Each row has a name. Each piece below is followed by the name of the row it came from, unless a question asks for something else. Each question is about the rows just above it. Places in a row count from 0.

Columns, left to right: L N F C R V Q G H J
z_806: [151 153 143 139 130 121 122 112 115 113]
z_623: [ 99  78 100  82  93 136 133 107  99 119]
z_733: [137 119 126 126 128 132 128 131 127 152]
z_439: [119 136 133 107  99  99 101  93  82  78]
z_279: [143 149 130 107 100 106 101  99  76  90]
z_758: [ 83  83  97  91 100  99 100 133 122 133]
z_898: [ 30  54  99 118 140 156 166 186 199 204]
z_987: [129 108 102 113 121 100 116 127 127 125]
z_523: [ 84  90 117 130 144 151 154 160 173 174]
z_324: [119 136 133 107  99  99  91  93  82  78]
z_341: [ 84  90 121 126 143 152 158 169 170 159]
Row and place of [106] in the named rows: -> z_279, 5
[121 136] is in which column, read top down? -> V
[139  82 126 107] is in which column, read top down? -> C
[132  99 106  99] is in which column, read top down? -> V
Which row holds these entries in another order? [ 78  82  93 101  99  99 107 133 136 119] -> z_439

Columns, left to right: M B Z D K
z_279: [157 129 105 127  88]
z_439: [ 74  92 123 141 124]
z_523: [118 139 141 186  87]
z_733: [118  87 141 185 139]
z_987: [ 87 118 139 187 141]
z_758: [ 83 143 124 139 114]
z_531: [134 173 117  68  57]
Which column holds [127 141 186 185] top down? -> D
Where in the named rows is [74]? -> z_439, 0
[ 87 141 185 139 118] is which row reordered? -> z_733
[118 143] is in which column, read top down? -> B
[157 129 105 127] with +1 step of 1 on every entry: -> [158 130 106 128]
[ 87 186 141 139 118] is which row reordered? -> z_523
Which column holds this, read top down? [129  92 139] -> B

Columns, left to right: P A E U
z_898: [105 159 103 171]
z_523: [ 60 111 103 110]
z_439: [ 60 111 103  85]
[60] with -1 step of 1 on every entry: -> [59]
[171] is at row and place -> z_898, 3

Columns, left to right: Sas lukit buput Pova Bim sapu
z_758: [149 147 144  89 215 108]
z_898: [150 145 143  89 213 105]
z_439: [156 146  69  67 106 146]
z_531: [125 175 152  46 133 133]
z_324: [148 148 146  85 214 105]
z_341: [150 146 145  89 214 108]
z_806: [126 179 147  49 136 130]
z_523: [162 147  70  64  99 143]
z_623: [150 146 173  89 214 108]
z_279: [128 210  71 130 103 143]
Shift each entry of [147  70  64  99] by +1 times 1: -> [148  71  65 100]
Which column holds this, read top down? [148 150 126 162] -> Sas
Shift each entry of [49] by -1 times 1: -> [48]
[99] is at row and place -> z_523, 4

Columns, left to right: nodov ferar fuv Gufin suv gekag leni met
z_279: [206  77  71 221 120 158 204 107]
z_531: [130 119 119 140 145 125 140 127]
z_341: [217 100  71 215 100 162 199 107]
z_523: [120 158 206 107  77 203 221  71]
q: [217 100  71 215 100 162 199 107] -> z_341
Shift each entry of [119] by +1 times 1: -> [120]
Put [107 204 158 120 221  71  77 206] back in order: which row is it? -> z_279

Columns, left to right: pasi tedif sez gute vibi Sur Peg
z_279: [ 95 172 170 171 167 105 163]
z_439: [118  76  73 104 129 160 144]
z_806: [110 165 167 162 154 104 153]
z_733: [201  54  77  22  46  92  94]
z_898: [197  94 117  63  62  79 106]
z_531: [154 104 161 153 167 165 110]
z_623: [152 127 137 113 109 101 126]
z_758: [ 72 210 208 206 197  83 190]
Where in the named rows is [160]? -> z_439, 5
Which column holds this, read top down? [172  76 165  54  94 104 127] -> tedif
Which column holds this, read top down? [167  77 117 161 137] -> sez
Shift each entry of [127 137 113] by +1 times 1: -> [128 138 114]
Shift each entry of [152] by -1 times 1: -> [151]
[104 110 153 154 162 165 167] is which row reordered? -> z_806
Shift each entry of [22] by +1 times 1: -> [23]

Columns, left to right: X Y W S T
z_623: [125  93  80 164 119]
z_987: [127 165 135 128  84]
z_806: [165 135  84 126 128]
z_531: [191 118 124  56 118]
z_324: [114 137 233  92 150]
z_341: [ 84 143  92  65 172]
z_439: [125  93  80 164 196]
Shift each entry of [125] by +1 times 1: -> [126]
Put [ 84 126 128 135 165] back in order: which row is it? -> z_806
Shift each entry of [127 165] by +1 times 1: -> [128 166]

Columns, left to right: Lav viref lenir pok Fak
z_531: [ 68 155 214 115  83]
z_758: [182 155  46 216 219]
z_623: [181 156  45 218 220]
z_324: [212 172 183  85 143]
z_733: [ 67 155 159 113  82]
z_987: [213 156  45 218 220]
z_898: [ 70 173 124 148 108]
Which column holds [156 172 155 156 173] top down? -> viref
Which column holds [159  45] top down? -> lenir
Row and place of [173] in the named rows: -> z_898, 1
[ 45 183] is in which column, read top down? -> lenir
[ 68 182 181] is in which column, read top down? -> Lav
Which row holds these entries in another order? [ 83 115 214 155  68] -> z_531
[213] is at row and place -> z_987, 0

Columns, left to right: garum rog nuvik ped
z_439: [ 88 197 156 193]
z_341: [116 161 164 157]
z_898: [182 104 123  79]
z_733: [116 161 164  36]
z_324: [ 57 101  76 161]
Move every entry of [ 88 197] by -1 step of 1. -> [ 87 196]
Where in the named rows is [197]? -> z_439, 1
[157] is at row and place -> z_341, 3
Which column holds this, read top down? [79 36] -> ped
Move every entry of [ 88 197 156] by -1 step of 1. -> [ 87 196 155]

Columns, left to right: lef meben Bos lesu voti
z_439: [126  36 161 160 205]
z_623: [182  78 202  96 210]
z_987: [185  99 196  86 193]
z_279: [ 78 202 210  96 183]
Row and place of [183] in the named rows: -> z_279, 4
Row and place of [196] in the named rows: -> z_987, 2
Which column holds this, read top down? [160  96] -> lesu
Shift each entry of [182] by -1 times 1: -> [181]
[210 182  78 202  96] is which row reordered? -> z_623
Which column holds [202 196 210] top down? -> Bos
[ 78  96 183 202 210] is which row reordered? -> z_279

Columns, left to right: sem Kapu zalik gaguk kofu
z_806: [166  81  93  68  84]
z_341: [196  78  99  48  57]
z_439: [218 218  73 212 199]
z_987: [109  36  31  85 130]
z_324: [ 73 217 218 212 199]
z_623: [ 67 107  86 157 180]
[ 73 199 212 217 218] is which row reordered? -> z_324
[31] is at row and place -> z_987, 2
Shift each entry of [218 218  73] by +1 times 1: -> [219 219  74]

Columns, left to right: gevu varag det dezuk puluf Tup Nivad reg
z_733: [ 69 148  52  60  64  96 142 127]
z_758: [151  80 209 212 204 190  79 185]
z_898: [158  70 211 210 208 199  82 191]
z_806: [144  95 133 125 150 159 140 156]
z_987: [ 44 194  73  94  44  57  91 100]
z_439: [159  64 235 238 228 211  64 204]
z_279: [138 102 190 195 185 168  86 166]
z_623: [162  41  86  55 166 202 219 198]
z_531: [149  70  96  75 152 177 193 174]
z_341: [144 150 125 140  95 155 133 159]
z_523: [162  67 208 204 207 201  87 192]
z_324: [149  75 105  87 152 173 180 170]
[199 159  57 211 168 202 177 155 201 173] is in which column, read top down? -> Tup
[96 75] with +1 step of 1 on every entry: -> [97 76]
[152  95] is in which column, read top down? -> puluf
Put [156 140 159 150 125 133  95 144] back in order: which row is it? -> z_806

Columns, left to right: nof pizam ziko lag Ruz
z_279: [136  68 109 118 162]
z_324: [173 114  35 110 100]
z_758: [141  74 143 118  78]
z_623: [ 82 152 155 169 154]
z_531: [ 82 162 138 179 179]
z_898: [ 70 189 168 166 200]
z_806: [170 155 154  82 152]
z_341: [114 131  97  78  77]
z_733: [152 156 154  82 169]
[154  82 152 155 169] is which row reordered? -> z_623
[ 82 152 154 155 169] is which row reordered? -> z_623

Columns, left to right: nivut rogak mev Dimos rut Tipef fikim Kegop Rakog luzas
z_758: [118  94  98 129 167  96 131 117  81  98]
z_733: [ 99 129  81 167 117 131  98  94 167 144]
z_806: [ 81 131 167  98  99 144 167  95 117 129]
z_623: [129 144  62 177 156  92  56  73 104 106]
z_324: [ 99 129  81 167 117 131  98  94  96 118]
[81] with -1 step of 1 on every entry: -> [80]
Put [167 129  94 118 131  81  96 117  98  99] back in order: which row is it? -> z_324
Shift each entry of [99] by -1 times 1: -> [98]
Which column holds this, read top down? [73 94] -> Kegop
[144 167  94  98 131 117 167  81 129  99] is which row reordered? -> z_733

Columns, left to right: rize lud Nazak dif dape
z_523: [125 107 157  84 176]
z_531: [105 131 120 218  86]
z_898: [ 95 148  94 147 139]
z_439: [146 177 105 228  72]
z_279: [125 176  84 157 106]
z_733: [148 176 107 220  76]
z_623: [186 170 133  77 159]
z_806: [190 180  73  96 144]
Which row holds these entries in another order? [ 84 106 125 157 176] -> z_279
[125 176] with -1 step of 1 on every entry: -> [124 175]
[84] with +1 step of 1 on every entry: -> [85]
Put [176  84 157 107 125] back in order: which row is it? -> z_523
[176 125 107 157  84] is which row reordered? -> z_523
Which column holds this, read top down? [ 86 139  72] -> dape
Row and place of [72] in the named rows: -> z_439, 4

Columns, left to right: dini suvu Rera kisa miza Doraf fer petat lerub
z_733: [124 192 123 155 156 108 133 136 181]
z_758: [116 190  98 146 160 106 169 123 170]
z_623: [155 175 122 156 124 192 114 173 122]
z_898: [ 96 119  64 136  97 160  96 127 141]
z_341: [124 192 122 155 156 123 175 114 173]
z_987: [168 117 237 102 137 129 138 125 162]
z_324: [155 135 200 107 149 111 146 129 163]
z_806: [122 140  95  75 151  91 115 150 224]
z_279: [122 140 133  75 151  91 115 150 224]
z_531: [111 124 117 124  99 173 100 122 192]
z_523: [151 101 159 121 139  98 134 136  53]
z_439: [124 192 122 123 156 123 175 117 185]
q: [124 192 123 155 156 108 133 136 181] -> z_733
Shift each entry of [115] by -1 times 1: -> [114]
Which column holds this, read top down? [107  75  75] -> kisa
Row and place of [64] in the named rows: -> z_898, 2
Which row holds these entries in another order? [114 122 123 124 155 156 173 175 192] -> z_341

Columns, left to right: leza zudap lis Nako sifer nen Guz vum
z_733: [ 61 110  84 156 132 139  82 101]
z_279: [163  78  87 116 152  88 109  53]
z_987: [159 129  80 139 130 120  77 123]
z_523: [156  82  84 102 132 139 110  61]
z_898: [120 141 125 110 140 123 138 108]
z_806: [122 125 104 128 117 147  98  73]
z_531: [168  84  85  97 140 101  97  59]
z_341: [164  67  69 103 155  96  95  18]
z_623: [152 110 134 111 130 115 141 139]
Which column holds [140 117 140] top down? -> sifer
Shift each entry of [84] by -1 times 1: -> [83]
Where in the named rows is [116]? -> z_279, 3
[ 18  95  96 155 103  69  67 164] is which row reordered? -> z_341
[ 61  82  84 101 110 132 139 156] is which row reordered? -> z_733
Which row holds these entries in another order? [ 61 110 139 132 102  84  82 156] -> z_523

Columns, left to right: nibar mited Rif nele kegok gosud sigu Tek dofuz
z_758: [161 202 135  73  91  63  88 191 190]
z_898: [ 87 187  63 146  46  71  51 124 117]
z_324: [156 201 129  77  87  62  83 187 186]
z_341: [150 162 136  99 112  94 109 159 160]
z_523: [150 162 136  99 112  94 177 156 162]
z_439: [ 71 137  68 177  80 118  87  88  82]
z_531: [141  47 173 142 208 204 207  99 105]
Move every entry of [47] by +1 step of 1. -> [48]
[88 99] is in which column, read top down? -> Tek
[142 207 173 208  47 141 105 204  99] is which row reordered? -> z_531

Columns, left to right: finob Fedul Kezes lipas pugar Lizib mopek Pebol kisiz Sut
z_523: [189  68 173  48 197  46  95  51  81  76]
z_531: [ 24 129  43 173 151 208 194 194  83  85]
z_758: [182 197 227 146  28  72  36  63 205 232]
z_439: [189  68 173  48 197  46  95  51 234 221]
z_733: [146 182  28 196  63 205 232  72 227  36]
Which row holds [189  68 173  48 197  46  95  51  81  76]? -> z_523
Put [232 205  63  36  72  28 146 227 197 182] back in order: which row is it? -> z_758

Columns, left to right: Buka poz val midel gor Fos
z_806: [200  90 164 111 209 177]
z_623: [192  92 159 112 204 177]
z_341: [193 114 175  98 128  59]
z_758: [186  93 154 117 208 191]
z_324: [ 90 209 164 176 111 200]
[111 112] is in which column, read top down? -> midel
Row and place of [191] in the named rows: -> z_758, 5
[154 191 117 186 208  93] is which row reordered? -> z_758
[ 90 111 164 177 200 209] is which row reordered? -> z_806
[ 98 128] with -1 step of 1 on every entry: -> [ 97 127]
Which row holds these entries in another order? [ 59 128  98 175 114 193] -> z_341

Columns, left to right: mov nonav talam memu mit Muze Tik Zov
z_324: [ 91  58 183 136 122 160 116 121]
z_439: [ 65 119 162  78 227 233 230 181]
z_758: [ 65 119 162  78 227 172 112 114]
Which row holds these entries in another order? [181 230 233 227  78 162 119  65] -> z_439
Which column holds [160 233] top down? -> Muze
[160] with -1 step of 1 on every entry: -> [159]

Columns, left to right: Zokan nago fofam pap pupek seru kele folet Kapag viris
z_439: [ 61 135  51 164 155 189 193 192  90  78]
z_733: [104  68 152  55 173  52  77  50  86  79]
z_806: [ 67 168  74 179 118 182 185 192 120 136]
z_523: [ 62 143  53 163 139 186 193 201  89  97]
z_324: [ 86 105  59 123 193 161 190 168  68  69]
z_623: [ 89 184 177 180  51 181  76 156 198 198]
Which column holds [182 186 161 181] top down? -> seru
[105] is at row and place -> z_324, 1
Where in the named rows is [79]? -> z_733, 9
Which column holds this, read top down? [ 68 168 143] -> nago
Which column holds [ 55 179 163 123] top down? -> pap

Columns, left to right: Nin gaket dezok gub
z_987: [83 77 71 67]
z_806: [ 76  69 219 171]
z_898: [185 111 163 162]
z_324: [190  69 212 156]
z_531: [166 142  71  67]
z_341: [ 73 159  67  83]
z_758: [ 83  77 214 169]
Shift each entry of [71] by -1 times 1: -> [70]
[ 67 171 162 156  67] is in which column, read top down? -> gub

Columns, left to right: Siten lumus sisus runud Dugi Mogom Seb lonep Toki ton
z_531: [ 77  87 221 177 164 110 206  85 196 170]
z_733: [ 84 112 197 139 153 163 203 197  65 162]
z_987: [201  80  67 176  65  35 186 159  81 150]
z_623: [ 77  66 221 177 164 189 135 117 117 132]
z_523: [ 85  43  64 225 151  52  33 175  64  60]
z_341: [136  33 123 106 105 125 124 165 189  55]
z_279: [ 85  43  64 225 151 126 183 166  36  75]
z_324: [ 65  50 212  68  53  48  89  86 220  29]
Row and place of [80] in the named rows: -> z_987, 1
[75] is at row and place -> z_279, 9
Which column holds this, read top down? [162 150 132  60  55  75] -> ton

Columns, left to right: nifib pof lolu vak
z_987: [114  88 135 201]
z_439: [216 110 205 205]
z_523: [ 78  71 133 170]
z_806: [232 131 215 201]
z_341: [127 153 220 152]
z_623: [127 219 153 152]
Put [219 153 152 127] back in order: which row is it? -> z_623
Which column holds this, read top down? [201 205 170 201] -> vak
Put [127 152 153 220] back in order: which row is it? -> z_341
Put [152 153 219 127] back in order: which row is it? -> z_623
Shift each entry of [219] by +1 times 1: -> [220]

Columns, left to right: ruru ranu sise gup rokal potip lidel
z_439: [193  93 100  47  68  95 108]
z_523: [ 98 185 206 174 182  92 169]
z_987: [ 69  70  54 147 169 204 174]
z_733: [ 78  70  62 148 171 213 173]
z_341: [186 169 206 182  98 174  92]
z_623: [100 185 195 178 183  91 160]
z_279: [199  82 103  47  62 100 105]
[199  82] with +1 step of 1 on every entry: -> [200  83]
Shift each entry of [ 54 147 169 204] by +1 times 1: -> [ 55 148 170 205]
Which column holds this, read top down? [100 206  54  62 206] -> sise
[160] is at row and place -> z_623, 6
[ 92 182  98 206 174 169 185] is which row reordered? -> z_523
Which column holds this, read top down? [ 92 204 213 174  91] -> potip
Which column holds [ 54  62 206 195] top down? -> sise

